Below is a small trained network, with its code and all its weights. Each question gives an input and a target symbol and asks what happens when units are switched off, that is, made to give their printed mean instead of their output.

import numpy as np


def w(rows, s, z=0):
    codes = np.array(rows[::2]) - 128.0
    scale = np.full(codes.shape[1], s)
    scale[-1] = z or s
    return codes * scale


def norm(h):
    return h / np.sqrt((h * h).mean(-1, keepdims=True) + 1e-5)


def f(y):
    return y / 2 * (1 + np.tanh(0.7978845608 * (y + 0.044715 * y**3)))


def softmax(a):
    e = np.exp(a - a.max(-1, keepdims=True))
    return e / e.sum(-1, keepdims=True)


def log_softmax(a):
    a = a - a.max(-1, keepdims=True)
    return a - np.log(np.exp(a).sum(-1, keepdims=True))


def net(x, mask):
    ids = ['αεζηθμπστψω'.index(c) for c in x.split()]
    T = len(ids)
    res = E[ids] + P[:T]
    u = 0
    for l in range(3):
        q, k, v = (norm(res) @ M[l].T for M in (Q, K, V))
        z = softmax(np.where(np.tri(T) > 0, q @ k.T / 2**0.5, -1e9)) @ v
        res = res + np.where(mask[u], z, O[l][:, -1]) @ O[l][:, :-1]
        u += 1
        y = f(norm(res) @ A[l][:, :-1].T + A[l][:, -1])
        res = res + np.where(mask[u : u + 4], y, B[l][:, -1]) @ B[l][:, :-1]
        u += 4
    return log_softmax(norm(res)[-1] @ U[:, :-1].T + U[:, -1])


Q, K, V, O, A, B = {}, {}, {}, {}, {}, {}
E = w([
[89,62,177,111],'α',
[146,149,147,90],'ε',
[47,82,116,98],'ζ',
[165,215,159,132],'η',
[75,101,177,57],'θ',
[103,85,169,118],'μ',
[165,175,219,142],'π',
[95,65,104,109],'σ',
[116,69,253,102],'τ',
[138,79,174,125],'ψ',
[155,105,99,207],'ω',
],0.017)
P = w([
[157,162,101,178],'0',
[141,155,39,81],'1',
[178,72,80,75],'2',
[185,146,98,80],'3',
[107,60,87,136],'4',
[187,179,112,111],'5',
[174,129,108,77],'6',
[156,145,105,127],'7',
[142,141,130,80],'8',
[119,78,157,85],'9',
[112,114,94,119],'10',
[119,90,123,71],'11',
[242,120,148,2],'12',
],0.0089)
Q[0] = w([
[28,180,65,254],'0.h1',
[66,204,21,225],'0.h1',
],0.0042)
K[0] = w([
[35,140,14,2],'0.h1',
[166,91,28,181],'0.h1',
],0.0059)
V[0] = w([
[5,173,86,192],'0.h1',
[173,109,104,255],'0.h1',
],0.004)
O[0] = w([
[211,221,254,134,6],'0.h1',
[230,89,79,165,60],'0.h1',
],0.0075,0.0027)
A[0] = w([
[132,77,254,90,143],'0.n1',
[52,194,103,183,111],'0.n2',
[172,252,189,187,148],'0.n3',
[53,99,35,128,254],'0.n4',
],0.0071,0.0023)
B[0] = w([
[127,164,76,144,223],'0.n1',
[219,111,205,75,113],'0.n2',
[65,40,128,86,157],'0.n3',
[254,156,161,61,254],'0.n4',
],0.0079,0.0051)
Q[1] = w([
[200,25,1,82],'1.h1',
[251,29,115,133],'1.h1',
],0.0057)
K[1] = w([
[83,120,252,161],'1.h1',
[166,95,202,198],'1.h1',
],0.0042)
V[1] = w([
[255,199,147,27],'1.h1',
[149,227,228,87],'1.h1',
],0.0053)
O[1] = w([
[90,92,123,159,251],'1.h1',
[190,11,159,114,115],'1.h1',
],0.011,0.002)
A[1] = w([
[179,105,58,214,254],'1.n1',
[245,40,2,179,120],'1.n2',
[183,221,157,111,174],'1.n3',
[123,84,170,78,148],'1.n4',
],0.0068,0.00077)
B[1] = w([
[98,88,97,55,138],'1.n1',
[137,172,135,142,247],'1.n2',
[163,156,88,254,128],'1.n3',
[82,215,117,120,252],'1.n4',
],0.0092,0.0035)
Q[2] = w([
[2,106,154,76],'2.h1',
[223,204,64,6],'2.h1',
],0.0053)
K[2] = w([
[250,60,137,170],'2.h1',
[242,97,197,254],'2.h1',
],0.005)
V[2] = w([
[91,126,30,116],'2.h1',
[153,6,179,100],'2.h1',
],0.011)
O[2] = w([
[236,27,30,5,250],'2.h1',
[104,172,43,95,187],'2.h1',
],0.014,0.0019)
A[2] = w([
[140,126,95,230,254],'2.n1',
[97,169,109,166,238],'2.n2',
[100,62,51,74,175],'2.n3',
[166,51,251,131,253],'2.n4',
],0.012,0.0008)
B[2] = w([
[144,153,181,172,126],'2.n1',
[246,106,90,96,142],'2.n2',
[117,134,159,131,255],'2.n3',
[40,55,132,161,202],'2.n4',
],0.011,0.0093)
U = w([
[114,54,112,224,86],'α',
[161,98,73,96,238],'ε',
[61,218,62,153,146],'ζ',
[67,206,20,168,49],'η',
[111,182,104,110,1],'θ',
[89,95,117,172,196],'μ',
[124,254,229,110,158],'π',
[213,106,110,40,190],'σ',
[78,171,222,192,63],'τ',
[226,44,62,142,198],'ψ',
[200,66,116,148,4],'ω',
],0.0082,0.0035)

Each question gives the input, a string of symbols that net reads in full, and the target symbol t.
The units are the heads (2 rows each of Q, K, V and O) and the neurons (one row each of A and B). Each row of codes is followed by its name. A weight is (code - 128) times the scale printed after its matrix; where a second scale follows, it is the last column's (O, A, B and U).
mask holds one flag per unit, layer by layer, with each layer's heads first. A switched-off unit (its flag False) gives its mean, the last column of its rows in O or B, instead of its output. The means were averaged over made-up inputs and are rounded, as every weight is.
A unit's drop is (log p(t) with every unit on - log p(t) with that unit switched off) / (log p(t) with every unit on - log p(t) with every unit switched off).
The circuit of an input: a set's keep is (log p(t) with only the set's units on - log p(t) with every unit switched off) / (log p(t) with every unit on - log p(t) with every unit switched off). Starting from the 12 units with the biggest drops (on a tie, the unit counted first), units are removed one at a time, each time the one whose removal leaves the highest keep (on an exact tie, the one counted first), for as long as the keep stays at least 0.8.
circuit, biggest first: the units of the circuit, biggest drop first
unit that matters most: the unit with the biggest drop
k most important neurons: the k neurons with the biggest drops, biggest first
top k neurons in layer l: the k neurons of layer l with the biggest drops, biggest first
drop of u: that unit's drop, to one decimal
input σ ψ ψ σ σ η π σ, target σ: unit that matters most : 0.n3
input τ θ ζ α ε, target τ: circuit, biggest first : (2.h1, 1.h1, 0.n4, 0.n1)
input θ σ ω α σ θ η θ η π σ, target σ: circuit, biggest first : (0.n4, 2.n4)
input σ σ σ η σ ψ σ π, target σ: circuit, biggest first : (2.h1, 0.n4)
input π σ ζ σ α η ζ, target π: 2 most important neurons : (0.n4, 2.n4)
input σ ψ η σ ω σ ψ ψ τ ψ η, target σ: 4 most important neurons : (1.n1, 0.n3, 0.n4, 2.n4)
input π ω α, target π: 2 most important neurons : (0.n4, 1.n1)
input π σ η α, target π: 2 most important neurons : (0.n4, 0.n3)
input σ μ σ σ α ψ μ ζ, target σ: top 2 neurons in layer 0 : (0.n4, 0.n2)
input ψ η ζ α η ε, target ψ: circuit, biggest first : (2.h1, 0.h1, 1.n3)
input ε θ ζ ω σ ζ ζ τ σ π μ, target σ: 2 most important neurons : (2.n4, 1.n1)
input τ ζ σ ζ η σ, target τ: 3 most important neurons : (0.n4, 0.n1, 1.n3)
input ψ σ τ τ θ σ ε, target ψ: top 2 neurons in layer 1 : (1.n3, 1.n1)
input ψ η η, target ψ: unit that matters most : 0.h1
input π η π ψ, target π: 4 most important neurons : (0.n3, 0.n4, 1.n2, 0.n2)
input ψ μ π, target ψ: top 2 neurons in layer 1 : (1.n1, 1.n4)
input σ ψ ε ε τ ε μ ζ σ α η, target σ: top 2 neurons in layer 1 : (1.n1, 1.n2)
input σ α ψ θ μ, target σ: top 2 neurons in layer 2 : (2.n4, 2.n3)
input π π π θ σ ψ, target π: drop of 1.n2 : 0.5
input ψ η ζ σ ω ε ψ μ μ ε ζ σ π, target ψ: drop of 1.n1 : 0.2
input σ ψ ε ω σ α ψ σ η σ ζ, target σ: drop of 2.h1 : 0.3
input ψ α σ η, target ψ: drop of 1.h1 : 0.4
